Here is a tiny trained network, its code and every weight. The questions are about switching its units off for an input and a target symbol, where a switched-off unit gives its printed mean instead of its output.

import numpy as np


def w(rows, s, z=0):
    codes = np.array(rows[::2]) - 128.0
    scale = np.full(codes.shape[1], s)
    scale[-1] = z or s
    return codes * scale


def norm(h):
    return h / np.sqrt((h * h).mean(-1, keepdims=True) + 1e-5)


def f(y):
    return np.maximum(y, 0)


def softmax(a):
    e = np.exp(a - a.max(-1, keepdims=True))
    return e / e.sum(-1, keepdims=True)


def log_softmax(a):
    a = a - a.max(-1, keepdims=True)
    return a - np.log(np.exp(a).sum(-1, keepdims=True))


def net(x, mask):
    ids = ['αβγεζηθλμξπσφ'.index(c) for c in x.split()]
    T = len(ids)
    res = E[ids] + P[:T]
    r = norm(res)
    for j in range(3):
        rows = slice(4 * j, 4 * j + 4)
        q, k, v = (r @ M[0][rows].T for M in (Q, K, V))
        z = softmax(np.where(np.tri(T) > 0, q @ k.T / 4**0.5, -1e9)) @ v
        o = O[0][rows]
        res = res + np.where(mask[j], z, o[:, -1]) @ o[:, :-1]
    y = f(norm(res) @ A[0][:, :-1].T + A[0][:, -1])
    res = res + np.where(mask[3:7], y, B[0][:, -1]) @ B[0][:, :-1]
    return log_softmax(norm(res)[-1] @ U[:, :-1].T + U[:, -1])


Q, K, V, O, A, B = {}, {}, {}, {}, {}, {}
E = w([
[204,123,191,121,180],'α',
[140,147,185,114,135],'β',
[131,163,65,111,101],'γ',
[133,139,205,155,86],'ε',
[193,141,87,113,114],'ζ',
[188,208,69,135,148],'η',
[179,177,171,142,142],'θ',
[149,84,190,79,158],'λ',
[113,111,183,113,115],'μ',
[118,170,171,108,86],'ξ',
[162,4,136,194,77],'π',
[159,193,56,49,209],'σ',
[118,176,134,194,146],'φ',
],0.017)
P = w([
[66,88,102,169,175],'0',
[165,204,178,110,15],'1',
[173,215,156,106,2],'2',
[155,212,180,112,23],'3',
[154,218,184,112,34],'4',
[167,219,183,117,52],'5',
[166,227,181,110,49],'6',
[179,215,184,106,67],'7',
[179,230,157,90,70],'8',
[183,222,170,94,72],'9',
[167,207,160,75,65],'10',
[171,215,166,75,73],'11',
],0.0098)
Q[0] = w([
[46,111,144,168,221],'head 0',
[57,120,72,143,212],'head 0',
[109,124,217,200,142],'head 0',
[241,210,148,132,69],'head 0',
[93,129,206,169,136],'head 1',
[98,149,139,186,101],'head 1',
[118,92,59,107,228],'head 1',
[64,166,175,176,150],'head 1',
[209,196,253,173,52],'head 2',
[112,141,181,51,168],'head 2',
[81,84,64,109,206],'head 2',
[116,111,54,75,173],'head 2',
],0.012)
K[0] = w([
[166,157,202,70,84],'head 0',
[197,115,179,83,47],'head 0',
[149,140,113,64,165],'head 0',
[74,25,70,178,180],'head 0',
[58,179,127,164,99],'head 1',
[111,147,151,196,75],'head 1',
[121,104,149,39,142],'head 1',
[93,184,185,133,28],'head 1',
[124,10,91,239,89],'head 2',
[100,130,106,114,164],'head 2',
[134,228,151,68,128],'head 2',
[130,254,166,153,149],'head 2',
],0.012)
V[0] = w([
[71,106,115,250,62],'head 0',
[102,3,177,125,94],'head 0',
[52,142,60,43,133],'head 0',
[93,52,38,210,178],'head 0',
[148,63,105,169,151],'head 1',
[69,100,124,96,106],'head 1',
[62,184,161,176,93],'head 1',
[100,214,160,103,196],'head 1',
[192,82,140,181,32],'head 2',
[203,51,75,175,123],'head 2',
[153,85,137,45,180],'head 2',
[61,61,141,146,44],'head 2',
],0.013)
O[0] = w([
[89,130,1,188,161,188],'head 0',
[8,226,95,92,74,149],'head 0',
[168,70,29,1,79,91],'head 0',
[66,119,51,230,22,224],'head 0',
[189,181,149,183,47,103],'head 1',
[196,115,122,29,88,92],'head 1',
[156,83,98,129,191,168],'head 1',
[103,129,153,65,201,134],'head 1',
[63,66,229,163,128,247],'head 2',
[71,78,180,158,45,205],'head 2',
[159,223,131,104,37,83],'head 2',
[6,67,168,64,147,204],'head 2',
],0.0097,0.014)
A[0] = w([
[110,3,163,149,107,191],'neuron 0',
[207,149,146,54,120,1],'neuron 1',
[2,184,217,93,120,37],'neuron 2',
[199,149,241,182,92,121],'neuron 3',
],0.0078,0.0041)
B[0] = w([
[164,117,122,59,70,254],'neuron 0',
[160,146,217,168,136,129],'neuron 1',
[201,39,120,87,20,213],'neuron 2',
[11,151,165,157,162,171],'neuron 3',
],0.013,0.0081)
U = w([
[153,60,12,84,80,87],'α',
[211,87,124,189,125,101],'β',
[134,204,147,31,26,81],'γ',
[102,80,57,205,178,58],'ε',
[53,161,84,157,79,34],'ζ',
[123,141,168,188,201,127],'η',
[111,224,224,153,98,84],'θ',
[202,132,149,80,92,178],'λ',
[82,106,94,59,191,183],'μ',
[33,152,69,28,98,94],'ξ',
[137,102,153,177,23,122],'π',
[113,183,127,84,145,254],'σ',
[13,93,107,141,202,69],'φ',
],0.011,0.0067)

Each question gives the input, a string of symbols that net reads in full, and the target symbol t.
The units are the heads (4 rows each of Q, K, V and O) and the neurons (one row each of A and B). Each row of codes is followed by its name. A weight is (code - 128) times the scale printed after its matrix; where a second scale follows, it is the last column's (O, A, B and U).
mask holds one flag per unit, heads first, then neurons. A switched-off unit (its flag False) gives its mean, the last column of its rows in O or B, instead of its output. The means were averaged over made-up inputs and are rounded, as every weight is.
A unit's drop is (log p(t) with every unit on - log p(t) with that unit switched off) / (log p(t) with every unit on - log p(t) with every unit switched off).
The circuit of an input: a set's keep is (log p(t) with only the set's units on - log p(t) with every unit switched off) / (log p(t) with every unit on - log p(t) with every unit switched off). Starting from all 7 units, units are removed one at a time, each time the one whose removal leaves the highest keep (on an exact tie, the one counted first), for as long as the keep stays at least 0.8.
circuit, biggest first: the units of the circuit, biggest drop first
top k neurons: the k neurons with the biggest drops, biggest first
which heads matter: for each layer, one digit per head in row order, 1 if its drop is at least 0.15 and else 0, layers parted by /
drop when u is switched off: that unit's drop, to one decimal
input μ ε α, target ξ: circuit, biggest first => [head 2]
input α γ μ, target θ: which heads matter => 101
input γ γ λ σ γ γ ε φ φ, target α: which heads matter => 100
input λ θ α ζ β μ α ε γ γ α, target γ: which heads matter => 101
input θ γ α α, target η: which heads matter => 101
input η λ ζ γ γ, target β: circuit, biggest first => [head 0; head 2]
input λ γ α λ λ ξ, target γ: which heads matter => 101
input μ θ η φ γ γ ε, target ξ: circuit, biggest first => [head 0; head 2]
input α ε ξ, target θ: circuit, biggest first => [head 0; head 2; neuron 3]
input ξ ξ ζ γ β β β μ λ σ θ, target μ: which heads matter => 100
input λ λ ξ σ, target γ: which heads matter => 100
input σ μ γ α γ ξ β π σ, target σ: which heads matter => 001
input φ σ θ, target ε: which heads matter => 001
input α φ λ, target θ: which heads matter => 101
input ξ β φ γ σ, target μ: circuit, biggest first => [head 0]
input ξ λ α, target μ: which heads matter => 000
input β θ ξ, target σ: top 2 neurons => [neuron 0; neuron 2]
input μ β θ, target ξ: which heads matter => 001
input φ η β, target ε: drop when head 2 is switched off => 0.3
input μ σ ζ μ, target ξ: circuit, biggest first => [head 2]
input α η μ η, target θ: drop when head 0 is switched off => 0.5
input α ξ β, target θ: drop when neuron 3 is switched off => 0.1
input η φ ξ γ ζ, target β: drop when neuron 2 is switched off => 0.0
input γ σ ε, target α: circuit, biggest first => [head 0; head 2]
